(in the rows, 128 means zero)
Each row of numbers stands for one node and depends on some of the facts below. Use the named rows to name the rest.

Some rows with their names:
[150 163 100 124 131 131 119 103 178 132 162  92 148  86 127 119  40 108
  84 116 136 144 168 131 110 113 155 105] : (1474)
[125 104  70  90 131 143  96  96 173 138  50 158 195 133 123  96  57  96
  61  97 150 194 120  98  78 133  67 126] : (1252)
[158 108  94 116 156 110 105  80 176 164 145  95 127  92 122  78  36 106
  69 106 159 185 148 112  93 105 152 109] : (291)
[141 125  82 108 137 146 149  98 143 149 141  96 165 125 119 112  79 118
  76 118 107 175 133 129  65 133 125 114] : (1026)
[137 146  74 101 150 144 124 115 146 141 154 102 172 103 115 132  75 129
  79 118 109 175 145 125  98 144 129 124] : (1308)
[142 118  81 103 136 144 147  96 139 152 143  98 167 119 114 112  85 125
  74 109 114 178 132 122  68 135 125 117] : (965)
[151 157  45 102 155 155 142 127 175 137 120  86 132 127  74 139  76 151
  57 100 131 139  96 124 105 121 127 169] : (1117)
[133 124  77  93 131 140 140 100 162 143 111 120 178 132 113 118  75 119
  58 114 114 170 131 109  72 136 116 123] : (699)
[139 123  78  96 138 147 148 100 137 159 152 101 160 118 115 108  83 125
  77 111 115 171 129 115  61 138 128 116] : (91)
[140 131  64 105 177 142  94 120 131 152 140 100 150 100 113 105  65 117
  79 111 126 196 128 135  92 138 118 131] : (1177)
[139 130  65 108 178 142  95 117 128 152 136 103 153 104 111 105  66 116
  81 111 127 202 127 132  98 142 115 128] : (63)
[139 133  61 106 176 144  95 122 136 149 133 106 150 107 110 107  63 121
  72 108 131 192 122 130  96 136 112 135] : (373)
[139 137  81 108 137 156 154 104 132 151 133  97 153 125 123 104  75 104
  83 113 120 161 131 133  52 124 130 108] : (713)
[139 131  62 107 176 140  95 120 129 152 144 101 149 104 113 104  65 121
  82 111 125 196 128 136  95 143 113 128] : (477)
[156 133 100 113 117 129 140  74 182 152 149  94 140 101 116  94  51 129
  79  95 159 132 147 100  93 101 139 123] : (57)
[164  92  80  86 164 110 136 138 247 173 176 111 130 127 111 105  61 100
  30 111 144 112 116  99 110  70 219 103] : (717)
[139 135  67 109 174 140  92 114 128 153 143 100 154 100 112 105  63 122
  80 111 127 193 131 134  98 141 110 132] : (1295)
[150 142 100 113 139 132 113  93 180 144 178  87 153  80 122 113  52 123
  93 105 145 146 161 113 125 119 150 115] : (633)
[134 135  70  95 151 150 127 118 146 142 162  95 172 104 109 126  82 126
  86 115 107 173 136 122 104 148 129 121] : (1300)
[138 129  63 105 176 145  94 117 134 153 142 103 151 103 113 106  66 117
  79 110 127 200 128 133  93 139 116 128] : (843)

How the nodes are related:
(477) | Φ o
(795) | Θ (1365) | Φ o
(642) | Θ (843) | Φ p | κ (1275) | ε (1252)
(774) | Δ j | Φ o | ε (1295)
(1536) | Θ (1252),(1365) | Δ e | Φ o | ε (412)
(699) | Θ (1252) | Δ a | Φ p | ε (434)
(858) | Φ p
(427) | Φ p
(1375) | Φ o | ε (500)
(502) | Θ (1300),(604) | Δ c | Φ o | ε (427)
(1300) | Δ k | Φ o | ε (1252)
(1552) | Φ p
(291) | Φ p | κ (576)
(1166) | Φ o | ε (614)
(1026) | Φ p | ε (569)
(553) | Φ p | ε (652)
(373) | Θ (1474) | Φ o
(1209) | Δ i | Φ o | κ (1533),(256) | ε (561)
(165) | Φ o | ε (561)
(91) | Δ j | Φ p | ε (469)
(791) | Δ g | Φ p | κ (1288),(1322),(299),(641) | ε (287)
(835) | Φ o | ε (433)
(372) | Θ (1365) | Δ n | Φ o | κ (165) | ε (561)
(802) | Δ a | Φ o | ε (477)
(173) | Θ (404) | Δ c | Φ p | κ (148),(252),(1490),(887),(604) | ε (412)
(950) | Δ a | Φ o | ε (261)
(1191) | Θ (1266) | Φ o
(1356) | Θ (1471),(970),(1117) | Φ o | ε (1146)
(404) | Θ (1365) | Φ p | ε (469)
(1519) | Θ (569) | Δ e | Φ o | ε (469)
(965) | Φ p | ε (1295)
(1327) | Δ h | Φ p | κ (225),(1328) | ε (433)
(299) | Δ b | Φ p | ε (1489)
(1483) | Δ i | Φ p | ε (1448)
(23) | Θ (237) | Φ o
(1295) | Φ o
(970) | Θ (1365) | Φ o | κ (553) | ε (1574)
(561) | Θ (1474) | Φ o
(887) | Θ (848),(1365) | Δ b | Φ p | ε (848)
(944) | Δ k | Φ o | ε (600)
(1350) | Θ (1624),(1117) | Φ o | κ (1246),(1057),(903)
(681) | Θ (1266) | Φ p | ε (23)
(903) | Δ d | Φ p | ε (843)
(147) | Θ (303),(1117) | Δ e | Φ p | κ (261) | ε (1448)
(1370) | Φ o | ε (477)
(235) | Θ (1365) | Φ o | κ (469),(245),(1373)
(1489) | Θ (561) | Φ p
(1146) | Θ (1365) | Φ p
(151) | Θ (1266),(1365),(843) | Φ o
(1490) | Δ a | Φ p | ε (1624)
(469) | Φ o
(245) | Δ b | Φ o | ε (1525)
(1266) | Δ f | Φ p | ε (1489)
(1048) | Θ (1365) | Δ e | Φ p | ε (1525)
(778) | Θ (740),(640),(1365) | Δ e | Φ p | ε (1146)
(237) | Θ (1414) | Δ i | Φ o | ε (427)
(640) | Θ (1624) | Φ p | ε (190)
(19) | Δ l | Φ p | ε (229)
(1325) | Δ h | Φ o | κ (887),(19),(843) | ε (569)
(843) | Φ o
(403) | Θ (699) | Δ l | Φ o | ε (641)
(113) | Δ b | Φ o | ε (843)
(622) | Θ (1365) | Δ e | Φ o | κ (828) | ε (427)
(1099) | Φ o | ε (412)
(1446) | Θ (1365) | Δ a | Φ o | ε (1252)
(1201) | Δ b | Φ p | ε (795)
(3) | Δ n | Φ o | ε (795)
(717) | Θ (1048),(1365) | Δ a | Φ p | κ (1490) | ε (378)
(1574) | Φ p
(256) | Δ d | Φ o | ε (373)
(614) | Φ p
(1275) | Φ o | ε (235)
(1511) | Δ f | Φ o | ε (848)
(713) | Δ b | Φ p | ε (600)
(328) | Δ a | Φ o | κ (1552),(1026),(778),(63) | ε (1177)
(1000) | Δ a | Φ o | κ (1271) | ε (569)
(652) | Φ o
(1373) | Θ (1252),(404) | Δ g | Φ o | ε (433)
(1624) | Θ (404),(1365) | Φ o | κ (256)
(865) | Φ o
(1471) | Δ b | Φ o | κ (561),(1295),(1202) | ε (1552)
(1202) | Δ e | Φ o | ε (190)
(1414) | Δ f | Φ o | ε (561)
(1365) | Φ p
(148) | Φ o
(1177) | Φ o
(619) | Θ (57) | Δ c | Φ p | ε (561)
(764) | Δ a | Φ p | ε (427)
(158) | Θ (1375),(57) | Δ g | Φ o | ε (412)
(433) | Φ o | κ (1266),(1166),(1295),(261)
(1347) | Φ o | κ (1191),(151),(1288) | ε (190)
(57) | Θ (1519) | Δ b | Φ p | κ (225),(215),(616) | ε (434)
(762) | Δ g | Φ o | ε (434)
(257) | Φ o | κ (261),(1308)
(225) | Θ (1446) | Δ e | Φ p | ε (433)
(378) | Φ o | κ (148),(1615)
(616) | Θ (1048) | Δ f | Φ o | ε (1252)
(215) | Θ (970),(1365) | Φ o | ε (1489)
(1271) | Δ a | Φ p | ε (848)
(633) | Δ g | Φ o | κ (580) | ε (865)
(580) | Δ b | Φ o | ε (427)
(63) | Φ o
(1057) | Θ (1096) | Δ h | Φ o | ε (151)
(303) | Θ (1519) | Δ b | Φ o | ε (569)
(412) | Φ p
(604) | Θ (1365) | Φ o | ε (1624)
(190) | Φ p | κ (795),(553),(427)
(1555) | Δ h | Φ o | κ (1552),(151),(802),(1328),(619),(569),(1152) | ε (1252)
(1474) | Δ a | Φ o | κ (858),(1096) | ε (600)
(785) | Θ (1356) | Δ m | Φ o | ε (373)
(1615) | Δ g | Φ o | ε (477)
(695) | Δ m | Φ o | κ (1202),(1308),(604) | ε (641)
(1525) | Φ p | κ (778)
(1288) | Θ (1365) | Δ c | Φ p | ε (600)
(1283) | Δ m | Φ p | ε (848)
(229) | Φ o | κ (1328),(1365)
(615) | Θ (835),(1048) | Φ o | ε (1350)
(1322) | Δ e | Φ p | ε (477)
(1533) | Θ (681) | Δ a | Φ p | ε (787)
(500) | Θ (1246) | Φ o | κ (88),(434)
(434) | Θ (1266) | Φ p
(576) | Θ (147) | Δ b | Φ o | ε (1365)
(752) | Δ a | Φ p | ε (1044)
(1096) | Θ (1048),(1365) | Δ f | Φ o | ε (190)
(569) | Θ (1365) | Φ p
(287) | Φ p | κ (165)
(758) | Θ (1373) | Δ c | Φ o | κ (652),(477) | ε (795)
(1252) | Θ (1266) | Φ p
(787) | Φ p
(7) | Φ o | ε (434)
(1501) | Θ (604) | Δ g | Φ p | ε (427)
(763) | Θ (790) | Δ e | Φ o | ε (1574)
(828) | Δ d | Φ o | ε (1525)
(691) | Δ n | Φ o | ε (600)
(203) | Θ (1048),(1096) | Δ d | Φ p | κ (641),(944) | ε (1044)
(1152) | Θ (1356) | Δ l | Φ o | ε (843)
(740) | Δ e | Φ o | κ (1201) | ε (261)
(790) | Δ d | Φ p | ε (1146)
(1044) | Φ p | κ (1490)
(505) | Δ b | Φ p | κ (1519) | ε (433)
(88) | Δ a | Φ p | ε (500)
(586) | Θ (865) | Δ f | Φ o | ε (148)
(252) | Δ i | Φ p | ε (412)
(1117) | Θ (1048) | Φ o | ε (1295)
(641) | Θ (950) | Φ p
(848) | Θ (1266),(1365) | Φ p
(1439) | Δ b | Φ o | κ (1271),(576),(1490),(1152),(604) | ε (641)
(1155) | Φ p | κ (1275),(1414),(790),(1146),(19)
(261) | Φ o
(1246) | Δ a | Φ p | ε (63)
(1308) | Δ a | Φ o | ε (1574)
(1328) | Δ d | Φ o | ε (569)
(1448) | Φ p | κ (1519),(502),(1166)
(600) | Φ o | κ (1615),(245),(619)

Which node is each row?
No name comes twice in this set of rows, the named rows included.
[128 107  68  98 136 142  98  95 166 141  64 147 184 133 121  98  59 100
  59 103 145 193 125 105  75 129  77 127]  (434)
[130 109  79 118 176 142 114  92 122 172 129 101 142 116 114 109  81 118
  52 109 145 205 145 125  62 131 120 136]  (427)
[126 125  65  96 151 151  77 118 165 134  79 148 183 114 124 110  60 104
  71 102 150 192 124 113 100 136  78 131]  (1191)
[127 113  82  87 114 156 126  96 188 131  70 154 204 138 126 121  76 106
  67  97 138 172 129  98  73 128  79 123]  (681)
[158 134 105 125 113 134 139  59 184 154 139  82 139 107 104  94  50 139
  82  93 164 130 141 105 108  97 130 136]  (147)
[124 122  91 109 160 150 144  88 139 164 140  98 156 117 119 138 100 129
  43 114 131 185 164 116  60 133 139 135]  (764)
[141 143  74 119 162 139  91 103 119 150 141  97 152  95 114  99  56 129
  84 110 128 190 139 133 103 141 100 137]  (261)
[141 113  73  93 147 136 144 104 161 152 150  99 163 124 114 120  78 110
  66 117 109 186 135 115  69 134 151 105]  (1271)
[152 127  98 121 160 117  58 124 157 185 175 122 154 107 132  72  48 124
  53 114 139 106 146 123 150  95 141 126]  (235)
[121 142  86 103 171 173 127 112 135 163 166  98 153 100 125 145 102 130
  72 102 148 167 158 121  79 132 128 142]  (580)
[138 113  89 108 141 153 132 104 133 176 153 106 173 146 120  87  91 129
  65 109 115 122 124 126  93 112 119 124]  (778)
[153 137 104 113 141 145 114  94 178 149 179  86 154  87 124 107  60 124
 102  97 153 143 153 120 125 109 139 114]  (740)
[127 115  84  91 118 162 132  90 158 142  95 131 193 131 127 105  77 110
  83  94 138 169 131 102  68 129  85 116]  (1266)

Now the same nodes, written a new way:
Some nodes and their rows:
[141  96  80 129 102 156 151 109  76 166 117  75 139] : (203)
[181 157 155 105 139  63 124 165 144  93 153 145  90] : (944)
[137 183 131 131 120 136 164 145  87 133  95  84 182] : (1283)
[155 148 133  92 157  69 107 126 140 127 183 156 145] : (215)
[164 177 124 119 108 108 106 154 141 112 141 155 167] : (1519)
[165 179 152 119 137  88 116 171 161 110 151 146 119] : (1328)
[148 125 118 126 110 138 114 135 137 137 132 130 149] : (403)
[156 156 119 105 110  95 103 156 136 119 102 155 165] : (1057)
[ 98  47  90 132  94 213 109  90 129 138  57 115 117] : (1350)
[111 159 142 122 164  81 120 161 149 116 145 171 140] : (1246)
[113  85 116 136 102 170 109 100 144 117 100 147 110] : (373)
[128 158 132 104 154 119 100 169 145 120 114 134 110] : (165)
[141  92 124 126 120 168 132 128 129 155 117  73  86] : (1000)
[ 65  69 110 151 127 207 141  94 114 142  70  98 110] : (190)
[159 198 150 120 125  95 109 183 170 111 143 145 152] : (1202)
[104  56 109 119 119 179 119  53 124 171 123  92 123] : (235)
[113 141 130 133 144  93 135 123 116 123 154 180 141] : (1533)
[152 129 141 123 126 129 127 158 139 120 126 118 110] : (1375)
[138 191 152 128 154  71 137 163 132  99 166 157 134] : (299)
[155 182 153 113 143  85  99 163 163 117 148 141 111] : (1414)

Rows to name:
No name comes twice in this set of rows, the named rows included.
[148 144 119 124 106 148 122 141 122 135 110 124 157]  (763)
[143 136 119 115 125 130 134 104 113 153 150 118 180]  (1536)
[ 84 146 145 119 173  90 120  92 154 138 180 164 136]  (1365)
[113 116 144 127 137 114 106  78 151 112 160 204 138]  (151)
[163 149 121 120  87 180 160 146  88 149  68  38 158]  (695)
[142  71 118 145  90 189 133  80 123 133 133 102  90]  (500)
[122  65  78  81 154 166 142  70  43 182  90  47 109]  (372)
[168 110  87 103  97 134 101 153 116 132 113 124 130]  (1117)
[152 150 134  89 159  66 107 119 138 142 193 148 152]  (604)
[ 78  77 125 184 124 170 188  26  88 104 150 197 150]  (1252)
[175 158 107 119  82 152 138 140  87 136  78  94 183]  (785)
[173 127 119 120  93 137 131 131 117 135 106 107 156]  (158)

